Below are the code and all the weights of a small trained network. Each question names an input and a class and asks about switching units off, where a switched-off unit gives its printed mean instead of its output.

import numpy as np


def w(rows, s, z=0):
    codes = np.array(rows[::2]) - 128.0
    scale = np.full(codes.shape[1], s)
    scale[-1] = z or s
    return codes * scale


def norm(h):
    return h / np.sqrt((h * h).mean(-1, keepdims=True) + 1e-5)


def f(y):
    return y / 2 * (1 + np.tanh(0.7978845608 * (y + 0.044715 * y**3)))


def log_softmax(a):
    a = a - a.max(-1, keepdims=True)
    return a - np.log(np.exp(a).sum(-1, keepdims=True))


def net(x, mask):
    res = np.array(x, float).reshape(1, 7) / 4 @ E
    u = 0
    for l in range(2):
        y = f(norm(res) @ A[l][:, :-1].T + A[l][:, -1])
        res = res + np.where(mask[u : u + 8], y, B[l][:, -1]) @ B[l][:, :-1]
        u += 8
    return log_softmax(norm(res)[-1] @ U[:, :-1].T + U[:, -1])


A, B = {}, {}
E = w([
[126,168,141,156,107,128,131,108,95],'x0',
[226,141,233,48,2,222,73,107,135],'x1',
[171,129,21,10,90,107,215,75,49],'x2',
[134,116,106,116,149,119,78,98,113],'x3',
[100,152,114,130,103,93,82,96,101],'x4',
[130,151,113,124,122,108,95,137,114],'x5',
[133,130,127,181,76,133,152,130,131],'x6',
],0.007)
A[0] = w([
[181,157,82,71,116,116,152,125,95,75],'0.n1',
[168,152,62,12,52,175,171,80,116,31],'0.n2',
[116,135,218,130,119,141,64,140,174,45],'0.n3',
[166,172,112,126,127,192,117,154,142,4],'0.n4',
[173,189,53,118,115,169,166,77,146,141],'0.n5',
[103,126,99,99,126,166,144,116,75,5],'0.n6',
[120,186,155,86,186,113,149,186,78,86],'0.n7',
[195,107,198,7,2,203,78,119,116,41],'0.n8',
],0.0079,0.0028)
B[0] = w([
[52,145,174,196,182,135,163,155,73,178],'0.n1',
[74,54,235,173,153,63,56,241,14,226],'0.n2',
[117,105,180,178,27,216,59,168,65,176],'0.n3',
[69,141,129,78,101,120,114,193,170,126],'0.n4',
[90,11,153,166,186,72,123,83,181,170],'0.n5',
[146,98,139,220,119,44,99,240,181,135],'0.n6',
[124,182,173,214,138,158,129,56,129,138],'0.n7',
[153,222,41,103,122,177,187,53,255,255],'0.n8',
],0.008,0.009)
A[1] = w([
[75,194,78,146,173,114,149,62,218,250],'1.n1',
[182,114,138,108,143,79,224,221,104,100],'1.n2',
[83,116,218,189,130,228,6,180,149,58],'1.n3',
[183,148,74,174,176,97,98,163,179,106],'1.n4',
[116,123,57,224,215,72,150,156,152,133],'1.n5',
[146,81,199,176,112,146,73,186,84,186],'1.n6',
[174,241,148,112,144,152,133,91,181,180],'1.n7',
[49,76,147,172,112,255,57,202,149,183],'1.n8',
],0.0078,0.0025)
B[1] = w([
[249,234,53,82,76,229,192,132,201,214],'1.n1',
[136,152,118,177,154,102,45,116,66,163],'1.n2',
[77,37,141,124,233,64,144,171,66,225],'1.n3',
[215,148,152,122,57,91,134,90,81,147],'1.n4',
[146,136,178,87,57,185,86,115,191,254],'1.n5',
[115,49,254,45,173,124,97,76,33,200],'1.n6',
[190,166,71,153,156,95,140,109,190,177],'1.n7',
[93,139,51,122,115,45,172,112,53,222],'1.n8',
],0.0096,0.009)
U = w([
[184,215,183,88,80,188,108,121,231,254],'0',
[42,77,254,119,169,61,99,167,31,2],'1',
],0.0092,0.00084)

Each question gives the input, the list of numbers given to net, and the class t.
The units are the neurons (one row each of A and B). Each row of codes is followed by its name. A weight is (code - 128) times the scale printed after its matrix; where a second scale follows, it is the last column's (A, B and U).
mask holds one flag per neuron, layer by layer. A switched-off neuron (its flag False) gives its mean, the last column of its row in B, instead of its output. The means were averaged over made-up inputs and are rounded, as every weight is.
A unit's drop is (log p(t) with every unit on - log p(t) with that unit switched off) / (log p(t) with every unit on - log p(t) with every unit switched off).
most important unit: the unit with the biggest drop
top k neurons: the k neurons with the biggest drops, biggest first
k most important neurons of layer l: the k neurons of layer l with the biggest drops, biggest first
drop when u is switched off: that unit's drop, to one decimal
input [7,5,6,6,7,-1,-8], class 1: 2 most important neurons of layer 1	(1.n1, 1.n5)
input [-2,-6,-6,4,3,-6,-7], class 0: top 3 neurons	(0.n2, 0.n3, 1.n1)
input [5,0,1,-8,-6,-1,4], class 1: top 4 neurons	(0.n8, 1.n1, 1.n2, 1.n5)
input [-4,-5,5,5,5,-6,-3], class 0: top 2 neurons	(0.n2, 1.n3)
input [-8,1,5,-5,-1,4,-4], class 1: most important unit	0.n2
input [-8,5,-6,5,-1,-4,1], class 1: 4 most important neurons of layer 1	(1.n3, 1.n1, 1.n8, 1.n5)
input [-2,-2,2,3,-4,-8,-8], class 0: top 3 neurons	(0.n2, 0.n3, 1.n3)
input [-5,4,5,5,8,-7,-6], class 1: top 3 neurons	(0.n2, 1.n1, 1.n5)
input [-8,3,6,5,-3,-3,5], class 1: drop when 0.n2 is switched off	3.7
input [-2,-2,0,6,5,-1,-8], class 0: drop when 0.n2 is switched off	1.6
input [6,1,2,-6,-4,-3,-4], class 1: drop when 0.n2 is switched off	6.9
input [-7,-8,-6,-3,8,-8,3], class 0: drop when 0.n2 is switched off	1.6
